Here is a tiny trained network, its code and every weight. The questions are about switching its units off for an input and a class, where a switched-off unit gives its printed mean instead of its output.

import numpy as np


def w(rows, s, z=0):
    codes = np.array(rows[::2]) - 128.0
    scale = np.full(codes.shape[1], s)
    scale[-1] = z or s
    return codes * scale


def f(y):
    return np.maximum(y, 0)


def log_softmax(a):
    a = a - a.max(-1, keepdims=True)
    return a - np.log(np.exp(a).sum(-1, keepdims=True))


def net(x, mask):
    res = np.array(x, float).reshape(1, 4) / 4 @ E
    y = f(res @ A[0][:, :-1].T + A[0][:, -1])
    res = res + np.where(mask, y, B[0][:, -1]) @ B[0][:, :-1]
    return log_softmax(res[-1] @ U[:, :-1].T + U[:, -1])


A, B = {}, {}
E = w([
[189,4,85,178,116,107,106],'x0',
[118,125,203,212,145,142,142],'x1',
[157,106,106,152,47,215,40],'x2',
[201,183,237,95,89,90,49],'x3',
],0.011)
A[0] = w([
[137,154,227,182,87,176,82,19],'n0',
[150,73,9,144,89,207,89,139],'n1',
[211,83,85,77,78,115,64,36],'n2',
[164,84,151,160,104,94,142,212],'n3',
[148,113,136,84,161,47,148,197],'n4',
[182,28,54,135,128,91,118,250],'n5',
],0.014,0.0025)
B[0] = w([
[117,81,216,142,183,252,167,231],'n0',
[25,61,45,99,97,207,66,250],'n1',
[183,131,122,166,122,47,29,208],'n2',
[110,187,169,75,132,160,51,191],'n3',
[138,150,170,164,130,38,160,199],'n4',
[208,81,138,141,116,181,100,239],'n5',
],0.014,0.016)
U = w([
[127,122,188,135,192,185,129,91],'0',
[195,115,66,140,119,103,179,55],'1',
[82,77,14,107,90,189,99,106],'2',
[46,230,139,76,192,50,217,254],'3',
[230,130,149,114,132,106,10,127],'4',
],0.011,0.0054)

Each question gives the input, the list of numbers given to net, and the class t.
The units are the neurons (one row each of A and B). Each row of codes is followed by its name. A weight is (code - 128) times the scale printed after its matrix; where a second scale follows, it is the last column's (A, B and U).
mask holds one flag per neuron, in row order. A switched-off neuron (its flag False) gives its mean, the last column of its row in B, instead of its output. The means were averaged over made-up inputs and are rounded, as every weight is.
A unit's drop is (log p(t) with every unit on - log p(t) with that unit switched off) / (log p(t) with every unit on - log p(t) with every unit switched off).
The circuit of an input: a set's keep is (log p(t) with only the set's units on - log p(t) with every unit switched off) / (log p(t) with every unit on - log p(t) with every unit switched off). Starting from all 6 units, units are removed one at a time, each time the one whose removal leaves the highest keep (on an exact tie, the one counted first), for as long as the keep stays at least 0.8.
units of the circuit, in order: the units of the circuit, biggest drop first
unit that matters most: the unit with the biggest drop
top k neurons: the k neurons with the biggest drops, biggest first
drop of u: that unit's drop, to one decimal
input [-6,2,-2,8], class 0: units of the circuit, in order -> [n0]
input [-3,1,-4,-8], class 3: units of the circuit, in order -> [n1 n5]
input [1,-1,-6,-6], class 3: units of the circuit, in order -> [n1 n0]
input [6,4,-3,-1], class 4: top 2 neurons -> [n0 n1]
input [-7,3,6,-2], class 0: top 2 neurons -> [n1 n0]
input [5,5,-6,7], class 0: top 2 neurons -> [n2 n0]
input [3,3,0,4], class 0: top 2 neurons -> [n0 n5]
input [6,-5,8,3], class 2: top 2 neurons -> [n1 n4]
input [8,5,-7,-6], class 4: top 2 neurons -> [n0 n5]
input [-4,2,-5,8], class 0: drop of n0 -> 2.7
input [-2,-3,-5,-8], class 3: drop of n1 -> 0.4
input [-2,6,7,8], class 0: drop of n0 -> 1.4
input [2,4,6,5], class 0: drop of n0 -> 2.3
input [-8,1,7,8], class 0: unit that matters most -> n0
